Here is a tiny trained network, its code and every weight. The questions are about switching its units off for an input and a class, where a switched-off unit gives its printed mean instead of its output.

import numpy as np


def w(rows, s, z=0):
    codes = np.array(rows[::2]) - 128.0
    scale = np.full(codes.shape[1], s)
    scale[-1] = z or s
    return codes * scale


def f(y):
    return np.maximum(y, 0)


def log_softmax(a):
    a = a - a.max(-1, keepdims=True)
    return a - np.log(np.exp(a).sum(-1, keepdims=True))


def net(x, mask):
    res = np.array(x, float).reshape(1, 3) / 4 @ E
    y = f(res @ A[0][:, :-1].T + A[0][:, -1])
    res = res + np.where(mask, y, B[0][:, -1]) @ B[0][:, :-1]
    return log_softmax(res[-1] @ U[:, :-1].T + U[:, -1])


A, B = {}, {}
E = w([
[192,254,69],'x0',
[225,56,129],'x1',
[110,86,11],'x2',
],0.0087)
A[0] = w([
[65,155,123,103],'N0',
[169,195,79,146],'N1',
[86,104,251,122],'N2',
[156,219,160,78],'N3',
[3,181,130,56],'N4',
[135,115,159,3],'N5',
[126,189,158,152],'N6',
[142,114,80,121],'N7',
[117,160,63,98],'N8',
[136,98,114,50],'N9',
[127,135,83,151],'N10',
[135,103,186,84],'N11',
[121,134,99,143],'N12',
[109,154,77,95],'N13',
[76,150,90,169],'N14',
[120,200,164,189],'N15',
[249,61,106,91],'N16',
[174,103,66,152],'N17',
],0.021,0.003)
B[0] = w([
[80,113,90,178],'N0',
[222,165,156,218],'N1',
[217,41,107,246],'N2',
[121,87,253,198],'N3',
[13,113,59,225],'N4',
[125,94,122,149],'N5',
[103,136,196,178],'N6',
[140,178,109,175],'N7',
[178,141,69,188],'N8',
[105,144,155,155],'N9',
[150,140,96,171],'N10',
[170,79,115,184],'N11',
[141,133,106,156],'N12',
[174,103,88,176],'N13',
[116,87,85,187],'N14',
[73,148,196,190],'N15',
[55,216,128,252],'N16',
[130,225,118,203],'N17',
],0.039,0.014)
U = w([
[180,83,125,233],'0',
[37,108,77,128],'1',
[79,186,127,204],'2',
[109,103,149,15],'3',
[142,159,253,213],'4',
[200,156,133,3],'5',
],0.013,0.0052)

Each question gives the input, the list of numbers given to net, and the class t.
The units are the neurons (one row each of A and B). Each row of codes is followed by its name. A weight is (code - 128) times the scale printed after its matrix; where a second scale follows, it is the last column's (A, B and U).
mask holds one flag per neuron, in row order. A switched-off neuron (its flag False) gives its mean, the last column of its row in B, instead of its output. The means were averaged over made-up inputs and are rounded, as every weight is.
A unit's drop is (log p(t) with every unit on - log p(t) with that unit switched off) / (log p(t) with every unit on - log p(t) with every unit switched off).
The circuit of an input: a set's keep is (log p(t) with only the set's units on - log p(t) with every unit switched off) / (log p(t) with every unit on - log p(t) with every unit switched off). Starting from the 12 units with the biggest drops (on a tie, the unit counted first), units are removed one at a time, each time the one whose removal leaves the highest keep (on an exact tie, the one counted first), for as long as the keep stays at least 0.8.
units of the circuit, in order: the units of the circuit, biggest drop first
most important unit: the unit with the biggest drop
top k neurons: the k neurons with the biggest drops, biggest first
drop of u: that unit's drop, to one decimal
input [8,4,3], class 5: units of the circuit, in order : [N1]
input [-2,4,-2], class 0: units of the circuit, in order : [N4 N17 N1]
input [3,-4,5], class 1: top 2 neurons : [N4 N2]
input [-5,-5,-7], class 0: top 2 neurons : [N2 N16]
input [7,8,0], class 4: top 2 neurons : [N1 N4]
input [0,2,8], class 2: top 2 neurons : [N2 N16]
input [-6,3,4], class 2: top 2 neurons : [N3 N4]
input [6,1,1], class 4: top 2 neurons : [N3 N2]
input [-6,-7,-6], class 1: top 2 neurons : [N4 N1]
input [0,-2,4], class 1: top 2 neurons : [N2 N1]
input [-7,4,4], class 2: top 2 neurons : [N4 N3]
input [8,7,1], class 4: top 2 neurons : [N1 N3]
input [5,-3,2], class 5: top 2 neurons : [N8 N1]
input [2,-5,-2], class 1: most important unit : N4
input [-5,-7,-3], class 1: drop of N4 : 6.1
input [5,-4,5], class 5: drop of N10 : 0.0
input [7,1,3], class 5: drop of N8 : 0.1
